Below are the code and all the weights of a small trained network. Each question names an input and a class and asks about switching units off, where a switched-off unit gives its printed mean instead of its output.

import numpy as np


def w(rows, s, z=0):
    codes = np.array(rows[::2]) - 128.0
    scale = np.full(codes.shape[1], s)
    scale[-1] = z or s
    return codes * scale


def f(y):
    return np.maximum(y, 0)


def log_softmax(a):
    a = a - a.max(-1, keepdims=True)
    return a - np.log(np.exp(a).sum(-1, keepdims=True))


def net(x, mask):
    res = np.array(x, float).reshape(1, 7) / 4 @ E
    y = f(res @ A[0][:, :-1].T + A[0][:, -1])
    res = res + np.where(mask, y, B[0][:, -1]) @ B[0][:, :-1]
    return log_softmax(res[-1] @ U[:, :-1].T + U[:, -1])


A, B = {}, {}
E = w([
[42,122,209,216,72,117],'x0',
[125,247,61,183,115,186],'x1',
[128,128,129,128,129,129],'x2',
[84,55,30,108,53,184],'x3',
[204,78,177,193,145,229],'x4',
[214,153,155,111,1,93],'x5',
[127,129,130,126,127,130],'x6',
],0.0079)
A[0] = w([
[80,122,125,139,201,148,106],'N0',
[215,73,176,197,153,250,2],'N1',
[182,141,151,134,75,148,97],'N2',
[86,125,165,178,91,137,121],'N3',
[182,131,96,102,153,141,103],'N4',
[129,178,101,158,123,153,68],'N5',
[91,71,62,104,101,173,88],'N6',
[104,115,162,170,95,120,92],'N7',
[159,181,162,123,168,121,97],'N8',
[89,112,123,137,186,138,82],'N9',
[69,148,153,140,89,94,107],'N10',
[111,176,103,151,119,135,59],'N11',
[87,124,159,155,104,132,79],'N12',
[119,54,157,104,137,88,55],'N13',
[148,145,86,76,146,95,114],'N14',
[79,118,122,139,195,149,105],'N15',
[166,129,107,81,157,147,67],'N16',
[165,152,161,124,78,109,161],'N17',
[140,161,174,136,181,124,116],'N18',
[127,177,90,149,117,174,117],'N19',
[98,103,63,131,82,196,111],'N20',
[185,138,141,131,62,101,6],'N21',
[73,125,161,158,113,130,94],'N22',
[108,126,141,150,113,117,168],'N23',
[166,119,117,69,158,145,100],'N24',
[128,168,147,131,164,82,79],'N25',
[84,120,159,156,113,131,96],'N26',
[128,45,170,97,130,80,98],'N27',
[172,127,83,73,182,140,89],'N28',
[73,167,106,78,125,58,54],'N29',
[167,171,153,148,191,91,66],'N30',
[115,200,102,168,116,147,104],'N31',
[84,111,117,152,215,163,92],'N32',
[125,210,101,168,126,161,98],'N33',
[160,161,168,157,167,116,132],'N34',
[181,136,106,79,129,130,84],'N35',
],0.012,0.0032)
B[0] = w([
[186,144,82,114,88,111,195],'N0',
[7,166,57,74,163,124,249],'N1',
[160,132,78,106,93,111,182],'N2',
[141,151,134,167,142,157,188],'N3',
[125,144,145,189,145,151,180],'N4',
[157,116,176,85,147,149,168],'N5',
[96,63,179,154,92,79,207],'N6',
[147,153,130,173,142,162,173],'N7',
[104,94,157,143,104,97,178],'N8',
[185,134,99,117,97,119,179],'N9',
[107,173,108,164,148,150,173],'N10',
[139,122,151,89,158,140,159],'N11',
[136,139,132,169,146,147,166],'N12',
[167,117,180,77,169,165,190],'N13',
[104,156,116,176,153,149,188],'N14',
[198,145,71,122,78,108,193],'N15',
[132,150,150,189,143,165,176],'N16',
[150,136,75,116,96,122,186],'N17',
[108,87,142,140,104,95,181],'N18',
[144,104,172,97,141,138,184],'N19',
[102,80,181,143,98,89,207],'N20',
[196,145,66,110,81,117,177],'N21',
[137,149,132,166,139,154,172],'N22',
[133,140,125,149,138,139,158],'N23',
[127,150,141,161,135,151,185],'N24',
[80,95,144,134,97,85,167],'N25',
[144,157,138,179,143,151,167],'N26',
[169,115,162,75,174,164,210],'N27',
[131,151,146,197,140,151,205],'N28',
[60,157,68,86,151,122,193],'N29',
[99,81,171,150,90,104,185],'N30',
[159,109,173,74,172,150,183],'N31',
[193,146,78,111,79,109,207],'N32',
[157,108,170,83,160,135,191],'N33',
[100,93,150,133,101,97,184],'N34',
[135,155,127,182,131,154,177],'N35',
],0.011)
U = w([
[228,160,50,100,34,115,123],'0',
[133,188,150,243,177,186,91],'1',
[181,102,212,11,217,165,97],'2',
[58,46,193,156,44,69,72],'3',
[11,185,55,62,173,130,253],'4',
],0.012,0.0056)

Each question gives the input, the list of numbers given to net, and the class t.
The units are the neurons (one row each of A and B). Each row of codes is followed by its name. A weight is (code - 128) times the scale printed after its matrix; where a second scale follows, it is the last column's (A, B and U).
mask holds one flag per neuron, in row order. A switched-off neuron (its flag False) gives its mean, the last column of its row in B, instead of its output. The means were averaged over made-up inputs and are rounded, as every weight is.
A unit's drop is (log p(t) with every unit on - log p(t) with that unit switched off) / (log p(t) with every unit on - log p(t) with every unit switched off).
The circuit of an input: a set's keep is (log p(t) with only the set's units on - log p(t) with every unit switched off) / (log p(t) with every unit on - log p(t) with every unit switched off). Starting from the 12 units with the biggest drops (on a tie, the unit counted first), units are removed one at a time, each time the one whose removal leaves the highest keep (on an exact tie, the one counted first), for as long as the keep stays at least 0.8.
units of the circuit, in order: the units of the circuit, biggest drop first
unit that matters most: the unit with the biggest drop
top k neurons: the k neurons with the biggest drops, biggest first
drop of u: that unit's drop, to one decimal
input [-3,-4,8,8,-5,-3,-5], class 3: units of the circuit, in order : [N6]
input [4,-5,3,-3,-2,0,2], class 2: top 3 neurons : [N27; N13; N28]
input [3,8,2,-6,0,7,-2], class 2: top 3 neurons : [N31; N33; N5]
input [-6,0,7,-7,-2,4,7], class 3: top 3 neurons : [N30; N8; N25]
input [-2,3,6,-8,-8,-2,0], class 3: top 3 neurons : [N30; N1; N25]
input [-5,1,5,-1,5,4,7], class 1: top 2 neurons : [N4; N29]
input [-8,8,-2,0,1,1,-2], class 1: top 2 neurons : [N28; N4]
input [-3,2,-3,8,8,-3,-6], class 3: top 2 neurons : [N6; N20]
input [2,-7,4,-5,-4,4,7], class 2: top 2 neurons : [N27; N13]
input [7,-6,-7,7,-7,-1,4], class 1: top 2 neurons : [N1; N10]
input [1,7,-8,-1,6,2,4], class 2: top 2 neurons : [N33; N31]
input [4,-8,-6,6,-1,4,0], class 2: top 2 neurons : [N27; N13]
input [-4,5,3,8,7,7,4], class 3: top 2 neurons : [N20; N6]
input [-6,5,-8,7,0,-7,-3], class 0: unit that matters most : N32
input [7,-1,4,4,6,-7,6], class 0: top 4 neurons : [N32; N15; N0; N9]
input [0,1,5,-3,1,-3,-8], class 0: top 2 neurons : [N6; N20]
input [-7,3,-4,4,8,-6,7], class 4: drop of N29 : -0.1
input [2,-3,2,5,7,1,-6], class 4: drop of N1 : 1.2
input [2,-1,6,-8,2,1,-4], class 3: drop of N3 : 0.0
input [7,2,-8,-1,-4,0,6], class 1: drop of N1 : 0.1
input [6,-8,1,-5,-1,2,3], class 2: units of the circuit, in order : [N27]
